Below are the code and all the weights of a small trained network. Each question names an input and a class and asks about switching units off, where a switched-off unit gives its printed mean instead of its output.

import numpy as np


def w(rows, s, z=0):
    codes = np.array(rows[::2]) - 128.0
    scale = np.full(codes.shape[1], s)
    scale[-1] = z or s
    return codes * scale


def f(y):
    return y / 2 * (1 + np.tanh(0.7978845608 * (y + 0.044715 * y**3)))


def log_softmax(a):
    a = a - a.max(-1, keepdims=True)
    return a - np.log(np.exp(a).sum(-1, keepdims=True))


def net(x, mask):
    res = np.array(x, float).reshape(1, 7) / 4 @ E
    y = f(res @ A[0][:, :-1].T + A[0][:, -1])
    res = res + np.where(mask, y, B[0][:, -1]) @ B[0][:, :-1]
    return log_softmax(res[-1] @ U[:, :-1].T + U[:, -1])


A, B = {}, {}
E = w([
[70,121,236,116],'x0',
[99,151,144,185],'x1',
[149,177,195,93],'x2',
[163,249,142,122],'x3',
[125,138,134,36],'x4',
[3,203,126,163],'x5',
[62,128,62,27],'x6',
],0.0044)
A[0] = w([
[102,149,173,138,236],'n0',
[138,175,137,74,210],'n1',
[30,106,121,63,171],'n2',
[159,120,128,131,168],'n3',
[131,172,67,150,154],'n4',
[190,129,68,4,157],'n5',
[222,29,110,149,148],'n6',
[98,77,159,147,238],'n7',
[122,196,119,202,255],'n8',
[147,133,118,123,142],'n9',
[63,125,159,82,149],'n10',
[154,7,91,142,222],'n11',
[152,160,135,141,183],'n12',
[161,155,140,108,190],'n13',
[128,61,129,143,215],'n14',
[56,118,24,155,195],'n15',
[162,172,192,187,181],'n16',
[140,142,132,132,142],'n17',
[131,116,94,98,149],'n18',
],0.014,0.0027)
B[0] = w([
[102,133,178,147,191],'n0',
[101,156,155,78,187],'n1',
[106,33,179,104,221],'n2',
[152,149,132,135,152],'n3',
[103,156,70,118,170],'n4',
[173,161,119,2,239],'n5',
[236,167,131,182,254],'n6',
[149,87,157,162,192],'n7',
[46,175,95,180,241],'n8',
[136,145,120,120,136],'n9',
[109,90,200,113,182],'n10',
[235,98,104,168,251],'n11',
[114,165,125,139,163],'n12',
[122,171,137,107,166],'n13',
[180,99,128,157,190],'n14',
[79,78,25,132,227],'n15',
[107,187,181,172,228],'n16',
[123,145,128,131,136],'n17',
[147,116,115,94,150],'n18',
],0.037,0.0053)
U = w([
[59,128,14,140,120],'0',
[80,71,213,92,125],'1',
[163,33,93,129,40],'2',
[241,154,112,191,143],'3',
[83,229,162,166,48],'4',
[78,132,161,198,253],'5',
[157,180,115,3,143],'6',
],0.0042,0.003)

Each question gives the input, the list of numbers given to net, and the class t.
The units are the neurons (one row each of A and B). Each row of codes is followed by its name. A weight is (code - 128) times the scale printed after its matrix; where a second scale follows, it is the last column's (A, B and U).
mask holds one flag per neuron, in row order. A switched-off neuron (its flag False) gives its mean, the last column of its row in B, instead of its output. The means were averaged over made-up inputs and are rounded, as every weight is.
A unit's drop is (log p(t) with every unit on - log p(t) with that unit switched off) / (log p(t) with every unit on - log p(t) with every unit switched off).
The circuit of an input: a set's keep is (log p(t) with only the set's units on - log p(t) with every unit switched off) / (log p(t) with every unit on - log p(t) with every unit switched off). Starting from the 12 units with the biggest drops (on a tie, the unit counted first), units are removed one at a time, each time the one whose removal leaves the highest keep (on an exact tie, the one counted first), for as long as the keep stays at least 0.8.
units of the circuit, in order: the units of the circuit, biggest drop first
unit that matters most: the unit with the biggest drop
top k neurons: the k neurons with the biggest drops, biggest first
drop when u is switched off: that unit's drop, to one decimal
input [-4,-1,5,-3,6,-4,8], class 6: unit that matters most	n5
input [-7,5,5,-4,-8,2,-4], class 0: top 3 neurons	n8, n4, n10
input [2,6,-4,-2,8,-2,8], class 1: top 2 neurons	n2, n10
input [3,-2,4,-2,-4,2,-4], class 5: units of the circuit, in order	n5, n6
input [3,6,0,-5,1,0,2], class 1: units of the circuit, in order	n6, n2
input [1,6,7,2,-1,8,8], class 1: top 2 neurons	n2, n10
input [-5,5,-1,4,8,6,8], class 1: top 4 neurons	n2, n10, n6, n11
input [-5,7,-2,-5,-7,4,-6], class 0: top 2 neurons	n15, n8
input [-2,0,7,1,6,2,-2], class 4: top 2 neurons	n2, n11
input [-7,-6,6,1,6,8,5], class 6: drop when n5 is switched off	0.8
input [-6,-7,-2,-2,3,4,6], class 6: drop when n5 is switched off	2.3
input [-8,3,-1,-5,-4,4,7], class 0: drop when n4 is switched off	0.1
input [-1,7,-7,-8,7,6,2], class 2: top 2 neurons	n15, n2
input [-5,7,4,-2,8,-3,7], class 6: units of the circuit, in order	n5
